Below are the code and all the weights of a small trained network. Each question names an input and a class and asks about switching units off, where a switched-off unit gives its printed mean instead of its output.

import numpy as np


def w(rows, s, z=0):
    codes = np.array(rows[::2]) - 128.0
    scale = np.full(codes.shape[1], s)
    scale[-1] = z or s
    return codes * scale


def f(y):
    return y / 2 * (1 + np.tanh(0.7978845608 * (y + 0.044715 * y**3)))


def log_softmax(a):
    a = a - a.max(-1, keepdims=True)
    return a - np.log(np.exp(a).sum(-1, keepdims=True))


def net(x, mask):
    res = np.array(x, float).reshape(1, 6) / 4 @ E
    y = f(res @ A[0][:, :-1].T + A[0][:, -1])
    res = res + np.where(mask, y, B[0][:, -1]) @ B[0][:, :-1]
    return log_softmax(res[-1] @ U[:, :-1].T + U[:, -1])


A, B = {}, {}
E = w([
[174,61,125,135,39,120,174,119,97],'x0',
[129,133,132,125,125,120,128,134,131],'x1',
[185,155,163,92,125,252,133,180,108],'x2',
[128,121,124,125,131,129,127,131,126],'x3',
[128,132,133,133,123,127,125,129,130],'x4',
[108,154,58,210,127,139,191,187,130],'x5',
],0.016)
A[0] = w([
[108,129,138,103,156,116,109,104,135,218],'n1',
[120,106,132,122,129,104,107,93,124,181],'n2',
[103,112,138,115,123,88,105,69,132,196],'n3',
[149,135,162,84,124,163,119,117,129,162],'n4',
[94,122,94,163,125,88,149,123,140,162],'n5',
[143,160,110,139,127,168,163,181,119,102],'n6',
[169,75,122,129,7,120,169,114,97,183],'n7',
[145,125,152,84,123,134,112,123,114,145],'n8',
[107,150,135,132,176,134,105,138,154,255],'n9',
[98,136,110,136,161,111,130,130,140,183],'n10',
[108,132,82,171,119,112,147,139,141,126],'n11',
],0.018,0.0084)
B[0] = w([
[155,180,106,93,134,115,99,97,128,177],'n1',
[137,122,98,103,100,94,146,88,178,173],'n2',
[142,146,46,113,70,84,146,87,184,199],'n3',
[175,126,186,83,171,160,68,118,98,190],'n4',
[88,154,177,164,173,111,191,100,98,197],'n5',
[94,97,62,150,80,193,96,213,140,185],'n6',
[159,9,149,146,98,106,192,119,120,253],'n7',
[170,102,167,83,157,142,100,99,106,173],'n8',
[89,219,105,121,144,150,58,134,136,196],'n9',
[101,182,131,154,129,112,130,122,117,173],'n10',
[78,132,196,166,158,146,184,128,81,182],'n11',
],0.012,0.027)
U = w([
[131,203,33,83,113,68,82,71,208,217],'0',
[182,59,78,112,58,54,162,63,223,153],'1',
[64,216,160,195,240,101,143,121,77,125],'2',
[93,72,229,184,148,92,202,93,54,100],'3',
[167,184,193,70,236,191,57,112,87,255],'4',
[207,35,254,90,149,149,109,110,61,10],'5',
[60,158,31,154,115,206,70,235,167,171],'6',
[159,52,65,167,43,176,160,242,94,11],'7',
],0.0073,0.0017)

Each question gives the input, the list of numbers given to net, and the class t.
The units are the neurons (one row each of A and B). Each row of codes is followed by its name. A weight is (code - 128) times the scale printed after its matrix; where a second scale follows, it is the last column's (A, B and U).
mask holds one flag per neuron, in row order. A switched-off neuron (its flag False) gives its mean, the last column of its row in B, instead of its output. The means were averaged over made-up inputs and are rounded, as every weight is.
A unit's drop is (log p(t) with every unit on - log p(t) with that unit switched off) / (log p(t) with every unit on - log p(t) with every unit switched off).
The circuit of an input: a set's keep is (log p(t) with only the set's units on - log p(t) with every unit switched off) / (log p(t) with every unit on - log p(t) with every unit switched off). Starting from all 11 units, units are removed one at a time, each time the one whose removal leaves the highest keep (on an exact tie, the one counted first), for as long as the keep stays at least 0.8.
circuit, biggest first: the units of the circuit, biggest drop first
unit that matters most: the unit with the biggest drop
top k neurons: the k neurons with the biggest drops, biggest first
drop when u is switched off: that unit's drop, to one decimal
input [-1,-4,5,5,-5,2], class 6: circuit, biggest first -> [n7 n6]
input [0,-5,-6,-8,-8,2], class 2: circuit, biggest first -> [n7 n5]
input [0,-6,5,-7,5,-3], class 4: circuit, biggest first -> [n7]
input [-1,5,1,-8,-6,5], class 6: circuit, biggest first -> [n6 n7]
input [-1,7,1,5,-5,0], class 4: top 2 neurons -> [n3 n7]
input [8,3,0,7,-8,2], class 3: top 2 neurons -> [n3 n6]
input [-1,0,-8,8,-7,0], class 0: top 3 neurons -> [n3 n7 n2]
input [6,0,-2,4,-7,1], class 3: top 4 neurons -> [n3 n6 n1 n5]
input [2,4,1,-6,-2,1], class 7: circuit, biggest first -> [n5 n4 n3]
input [0,-2,6,3,8,-1], class 4: top 2 neurons -> [n7 n4]
input [-5,-7,1,-6,8,1], class 6: top 2 neurons -> [n5 n4]
input [2,8,-5,-4,7,1], class 3: top 2 neurons -> [n5 n11]
input [-2,5,0,8,2,7], class 2: top 2 neurons -> [n11 n5]
input [-4,-2,1,8,7,4], class 6: unit that matters most -> n6
input [0,7,6,7,-1,7], class 6: top 2 neurons -> [n7 n6]
input [0,0,3,-7,6,6], class 6: top 2 neurons -> [n7 n6]
input [3,4,1,-1,8,2], class 7: drop when n4 is switched off -> 0.2
input [2,-7,-4,5,4,4], class 3: drop when n10 is switched off -> 0.0
input [-2,5,-3,6,8,-1], class 0: drop when n7 is switched off -> 0.2
input [-1,-1,3,-1,1,-6], class 4: circuit, biggest first -> [n7]
